Each row has a class, written as a number after it.
[ -50  106  -68   26   94 -110   53   13  -28   55   65 -150   70 -152
   75  -50  117  -16   78  -19  115   31   24  -55    8  -39   86  -39
   44  168   39  -83   31]  3
[ 32 200 -75  20 -29 -10  90 -27 -36 123  81  76  42 -30  32 -20  64  67
  80 -76  42 -47 -91 -72 135 -53 144  39  50 133  94  24 -13]  7
[   4 -491    3  138 -262  209   30  214  451  139  -29 -457 -245   37
  566  -45 -787  121 -176 -298 -104   -1 -154 -667  117 -437 -476  -18
 -178 -126  313 -120  223]  0
[-113 -162  185  -35 -118  -10    2 -105  -88  -12 -158 -195   95  -28
  -18 -193  108 -152   29   44   78   16   67    7  100  112   55  188
  114  109  -97 -242   10]  1
[ -92   41   27  -34  -26   40  -58   11  -78   59   40 -162   25   20
   -6 -123  -36   44  -13  123  -22  -87   29  -73   61  -36   26  -19
   60   80   92  -58  -31]  8
[ -79  168   21  -36   41   17  135  -14  -17 -125 -164  -95    3    5
 -135  -51   17 -123  -95   47    6   23  130   62  134  206 -131   29
   46   73  -19  -15  -45]  8
[  -7  159   22  -72   24   28  -13  103   11  -37   -2 -167   52  -16
   -1   21   31  -93   55    0  -16  -75   50  -49  117   91   56  -21
   78   64   72  -18  -72]  3
[-46 -17 -54  54  51 -74 -64  71  31 -14   1  -1  16 -62  21  14  51 104
  17 -20 -31 -32 -72 -32  -6 -62  55 -41 -35 -22  43  48 -12]  5
[-176 -114  -79  -37   12 -142   -6   66  -40   21  218  -45   37 -129
   21 -115  134   83   66   35  121   10  -19   43  107 -121   96  -33
  -34   11   15 -149   14]  1
[  45  316 -141   73    3   85   77   -6   26   94   92  127  -20  -61
   40  -18    4    3   28 -130  -54   15 -107  -59  -30  -17   36 -156
  -52  120  145  162  -54]  9
[ -45  -49   72  -32  -98   12  -76  -72  -54   46  -14 -155   45   59
    0  -54   55  -54   57   38   28 -114    2  -63   89  -15   92  133
   80   45   36  -94  -24]  9
[ -63  181  -78  -71  -98  -33   11  -43  -22    9  182  -35  -24   17
    8 -124   67   37   74  128   64  -59  -60  -48   36  -75   28   -5
  -46   69  -14  -47 -103]  8
[ -79   31  -27   41  -23  -13   19   12  -49   40  186  -14   83  -84
   25 -128   63    1   68  151    6  -42  -20  -64  -21   -9   77   -8
   44   42  110    6   17]  2
[  -3   64  -37   19  -71  -21  -14  -31  -37   40  167   93  -21  -88
   15  -53 -101   21   17 -111  -15   -7  -10   25   67   -9   22  -34
  -65  -34   90    9  -20]  2
[ -65   99   -6  -15  -72   -7   -7   -9  -23    3  144   57   37   -4
   -1 -114   34   10   20   67   73  -23  -33  -59   43  -34   56    2
  -24   32    5   12  -32]  5
[-210 -127  -23   -4  -23  -41  -69  178   77  -38  113 -273   58    1
  -42  -96   39   71  115   43   81 -154 -134 -249  264 -274   76  106
   19  -24  109   19  -81]  4
[-199  -84  -52   37  164 -150  -32   38   43   -7   43  -33  143 -155
   39   -7   95   15  121   -3   -4  -58  -18 -178  -53 -130  118   10
  -28   -6   56 -102   83]  9
[  -7  -53   78  -14  -13   69  -46   56  -60  -52   85 -107   76  -59
  -34  -23    3  -25   28   97   -5  -52   57   44   35  173    4   46
  171   27  132  -42  -17]  5
[ 426 -593  -18  213 -272 -508   32 -794  -22 -309  243  899 -302  214
 -120  203  -84  306  105 -588 -225  -68 -265 -153  231 -192  411 -112
  -92 -610 -228 -361   52]  0
[ -71  -46   56  -61 -186  -25  -59    6 -115   67   97 -121   28   57
   -2 -156   99  -21   80   31   92  -78  -26 -116  187  -80  128   48
   64  157   66 -208  -76]  6
[ -45  160   44  -21  -71   14  -22   -8   22  -23    6 -110   50  -63
   58   -7   37  -50   -3  131   11  -19   85  -42   11   46  -70   48
  -12   27  -69  -29   -8]  2
[ -19   28 -218  227   63 -171 -180  -62 -172  242  160  301   16 -105
 -128  -71  100  245   18 -141  -28  -64  -17   15  -60 -285  129 -215
 -116  -64  387  599   68]  2
[ -54   49   36  -43 -190   42   41   78   58   44  -49 -189   -1   39
   44 -182  -23 -113    3   66  168   -1  -48 -190  111   55 -121   64
  -16  154    6 -150   -8]  1
[ -25  -21    9    5  -17   17  -74   38  -67  -28  -76 -152   33   19
  -26   -9  -27  -27    7   41   -9 -111   29  -54   30   -1   34   29
   45   42   62 -107  -48]  6
[ -32  -42   32   23  -13  -44  -28   17 -106   53   50  -37   30 -129
   16  -55    2   42   -1  -81  -29  -75   -2  -69   -1  -37   50   -4
   84   89   84 -120  -39]  5
[ -59   98    6   -6  -58 -116  -97  -31   -9  128  113  -17  148  -22
  159 -156  117   -4   55  183  121   -1   14 -138 -111 -110   60  -46
  -34    7  -47   23   80]  9
[ -22  -33   23  -13   10  -20  -82   -9  -75    8   15  -63   85  -19
  -38  -21   74  -65   57  -70   30 -112    7  -11  128   40  149   51
   54   34   92 -105  -47]  6
[ -25   21    1  -18   10 -136    3  -23    3   17   57 -140   78 -102
   65  -44  173  -35   60   57   81  -15  -47   37   23   24   70   31
   23   39  -72 -106  -40]  4
[ -26  -46 -321  231  290  -92  228   24  -77   96  149   84  -60 -257
 -167 -136   -8  262   28   26 -126   10   26   70 -114  -98   17 -166
   83   87  333  254   11]  1
[  -2   95 -100   14    3   70   -1   82  -51   85  115   90  -25  -15
   10  -77 -125   64  -53  -32  -53  -45   -7   35  -47  -43  -56 -106
  -21   -8  118  113  -62]  1
[-105 -101    0  -12   85   23 -151  119  -10 -100   83 -290   45  -18
  -87   70    8   -6   48   90  -60 -156   79   39  113  -35   86  -52
  103  -90  169   17  -48]  2
[ -53 -140  139  -56  -55   57  -62  -38  115  -26  -79 -199   72   56
   77   41  102  -56  107  140   -3  -51  -98 -211  124   54   58  164
    8   23    8 -104  112]  0
[ -44   36   89  -34  -37   19  -24   59    8  -36 -102 -134   52   -9
   -2  -29   40  -79   11   60   65   19   57  -47   40   64  -42   41
   13   65  -27    9  -18]  3
[  22   37   16  -40   20   14  -23  -27   -1  -25  -31 -154   74    0
  -25  -29   34  -56   35   78   21  -94   90  -12  111   29   70   67
  116   34   40  -52   22]  7
[  5  92 -48  14 -60  -9   1  10  25  30 125 -10 -42  11  15 -28 -21  27
  33  12 -20 -17 -49 -12  26 -53  50 -79 -53 -22  37  60 -62]  2
[ -12  130 -106  -14  -93   19   68   10 -100   17  170  246  -28  -81
   -3  -79  -33   14  -31  -89   28  -36 -116   64   34   66  -29  -10
  -73   28   45  -80  -74]  1
[  57  -13  -41 -123  102  -23   33  -19   48  -69  -80 -306  176   66
   67  -27  109 -109  246  421   -7 -165  110 -248   91   72  126   82
   98    8  125   -9   92]  4
[ -53  -63   16   38  -39    2  -57  -70   30   38   15 -162   45  -21
   14  -47   39   40   38    8   39  -67  -17  -50  172  -73  118   35
   63   68   86  -81   10]  7
[-125  -91  -50   69   19 -107  -30   29  -35   51  100  -27   32  -49
    2  -29  115   77   60   49   67  -46  -97  -93  -22 -186  118  -32
  -55   20   41   -2    7]  2
[ 104 -575   59   64 -376   63   13  -24  164  -55  242 -172 -208  154
  217 -172 -246  -11 -119 -220    1 -140  -29 -378  251 -379 -142 -217
   41 -109  177 -240  -68]  4
[  -1 -132   71  -17   -2  -70  -65   53  -73  -49   24 -126   65  -59
  -20  -32  -16 -100   16 -114  -29 -110   46  -36   52   25   24   -2
  144  -27   96 -130  -20]  4
[ -38  233  -30   17 -103   69   19    6   40   71  207   44   -9   13
   59  -81  -81   40   -1   43   43   25  -77  -81   62  -79    3  -28
  -84    6  -11   85  -39]  2
[   7   98 -112    2  -32    8   16   40  -63   96  161  -17    3  -50
   42 -116   36   52   57   -1   35  -74  -71  -63   21  -99   65  -35
   36   83   92  -12  -40]  1
[   8   80  -11   83  121   -2  107   58 -102   60 -122  128   81 -147
    5  -76   32  -37  -66 -164  -23   -1  -27   25  -61   89   29    6
   41  112   65   64  -11]  5
[ -61   -3   19   -7  -40   26    9   21   -5  -47   29 -161   45   -6
   26  -35   11   -4   47  131   85  -75  -48  -68  -10   -4  -14   61
   45   -4   19  -22  -62]  8
[-122  -56  102  -16 -209   21  -47 -114 -183  273  296  174  -52 -117
   93 -216  138  139  -75 -193  -26  137 -195   62  245  -71  138 -150
  -45  281  108 -228    9]  0
[ -10  113  -19   10   62  123  -19  172  -13   51  -70  -89   75   54
   32   15   29  -25  -22    4  -49 -147  -79 -105   34   12   67  -61
   83   48   97   49  -70]  1
[   4 -320   81   -3   -6  -70   -6   51  136  -47  107 -343  -10    1
   70  -35   27   62  161  157  236   99  106  -88  -66 -116   15   11
   98   48  -74 -154   82]  5
[   0  186  -33  -19 -113   37   85  -14    9   26  158   57   33  -34
   14 -106   18   -6    8   94  122   29  -36   -5   89   34  -26   11
   10   83   17    0  -18]  7
[ -63  -53    2  -12   26  -40   66   -1  -59    6  -90  -66   34  -85
   11  -75   27  -42  -16  -76   33  -38   41 -105  105  -53   30   32
   13   57  -19 -151   25]  1
[  10  -76   45  -52   93   12  -34   53  -61   35   13 -168   56   -5
   16  -24   -7  -45   35    5   15  -99   36  -36    7  -25   77    1
  100   38   82  -47   49]  0
[-104 -397  191   90   27 -204 -268  -74 -292   11  -43   52  166 -188
  -92  -61  157  -54    8 -156 -227 -263   21   16 -317  -31  111   78
  248  -53  132 -148   -3]  0
[ 144  257 -155   20 -112   57  151   42   23  -31   63    3  -91   53
   66  -68  -66  -25  -16    0  -20  -43  -34   40  -29  111 -110  -38
   76   59   35  -12 -105]  1
[-85  63  72 -19 -74  -9  -3 -16   9  42 -67 -36  60  11  17 -52  51 -65
  14  26  28 -15  11 -89  14  20  -4  49 -11  58 -30 -25 -25]  9
[ -17  176   98  -92   46  164  -23   80    9  -25  -65 -252  194   40
   75 -187   26 -193   22  225   46  -80  144 -124   39   94   11   -7
  128   51   42   81    4]  8
[-339   54   29  -88   78  116  -47   40  198 -139   40 -289  -15   11
 -145  -12 -145  105    3  342  -20   74  199   38  160  -92 -189  -56
 -163  -49  -11  190  -70]  0
[ -82  -92  -94   63   80  -73  -65   34  -44   13  -11  -99   48 -172
   44  -86   80   65   55  -15  -24  -19  -34  -28  -70 -132   44  -46
    0   38   62  -41   33]  1
[-142 -105   63   29    4  -91    7   37  -30   46   78 -137  129 -101
   95 -139  146   16   48  165  140  -20  -47 -103  -76  -98   43   39
   45   69  -22  -65   69]  0
[ -88  -52  -25  -10   42  -95  -95   -3   14  -43   94   32   73 -122
   35  -12   35   44   90    0  -54  -14   26   48  -42  -42   63  -22
  -36 -109   17  -14    3]  9
[ -30  190  -66   43 -106   92  -52   62  -71   75  118  116   27   54
   16  -68   -4   55   -1   16   26  -53 -141  -43   39  -45   49   21
  -42   54  102  111  -61]  6
[ -34  -20   12  -20  -21  -14  -61   -8  -70   -3   16 -124   45  -37
    9  -29   33  -71   53  -65   -8 -112   49  -31   35  -31   80   30
   95   38   85 -108  -12]  9
[-88 -13  41 -44  17 -19 -33 -19 -11  64  -9 -86  68 -80   9 -89  36 -38
  63  52   2  52 108 -55  23   7  -2 -13  -2  92  67 -30  64]  9
[ -45   88   47  -64  -46  -19  -14  -50  -39  -89 -152  -53   65  -19
  -74  -89   67 -182   22  -25   32  -89   91  -97   69    9   -7  193
  -26   43 -103  -93  -46]  6
[-147   -9   42  -62  -41   15  -64   47   17  -38    6 -318   62   41
  -54  -73   -1  -32   19  158   40 -159  113 -128  197 -116   66   10
  107   58   73 -121  -34]  7
[ -36  -75 -117   70   68 -120  -38   75  -55  104  -45   30   -8   21
   15  -60  103   89    5 -116    3  -86  -77  -76  -47 -206  133  -74
  -20   45   52    6   36]  1
[ -88  -38  -32   54   33  -18 -121   81   14   65   43  -85  107  -27
   48  -63   84   38   40  113   87  -37  -60  -86  -15  -65   47   -2
  -41   42   90   31   24]  6
[ -22 -111   14   -3   30   -7  -74   34  -20    5   39 -134   30  -14
   -7  -16  -19  -23   54 -104  -60 -112  -22  -60  102  -45  103  -15
   80   24  140  -85  -20]  4
[-103    9   53  -23 -116  -16  -46   -1  -15   -3  -52  -35   28  -10
   -1  -50   54  -42   41   -9   22   -3   18  -68   33  -32  -16   42
  -27   52    3  -29  -11]  9
[ -74 -320  104 -151 -159  -16 -237  231  -99   87   -1 -454   32   12
   94 -183  -63    4   74   21   10 -207  -50 -245  265 -202   -3  120
  111   64  208 -213  -89]  3
[ -50   -8    7   17  177  -33    6    2  -64   86   30    4   96 -103
  -14  -69   89  -26    6  -76   85   -1   26   55  -38  -49   83  -35
    5   76   39   84   53]  0
[ -45  119    8  -10   -3  -60   11    9   35  -40  -73 -133  105    1
  -63  -53  106  -77   83   65   83 -119   10  -52   44  -22   78   64
   73   44  -35    6 -110]  7
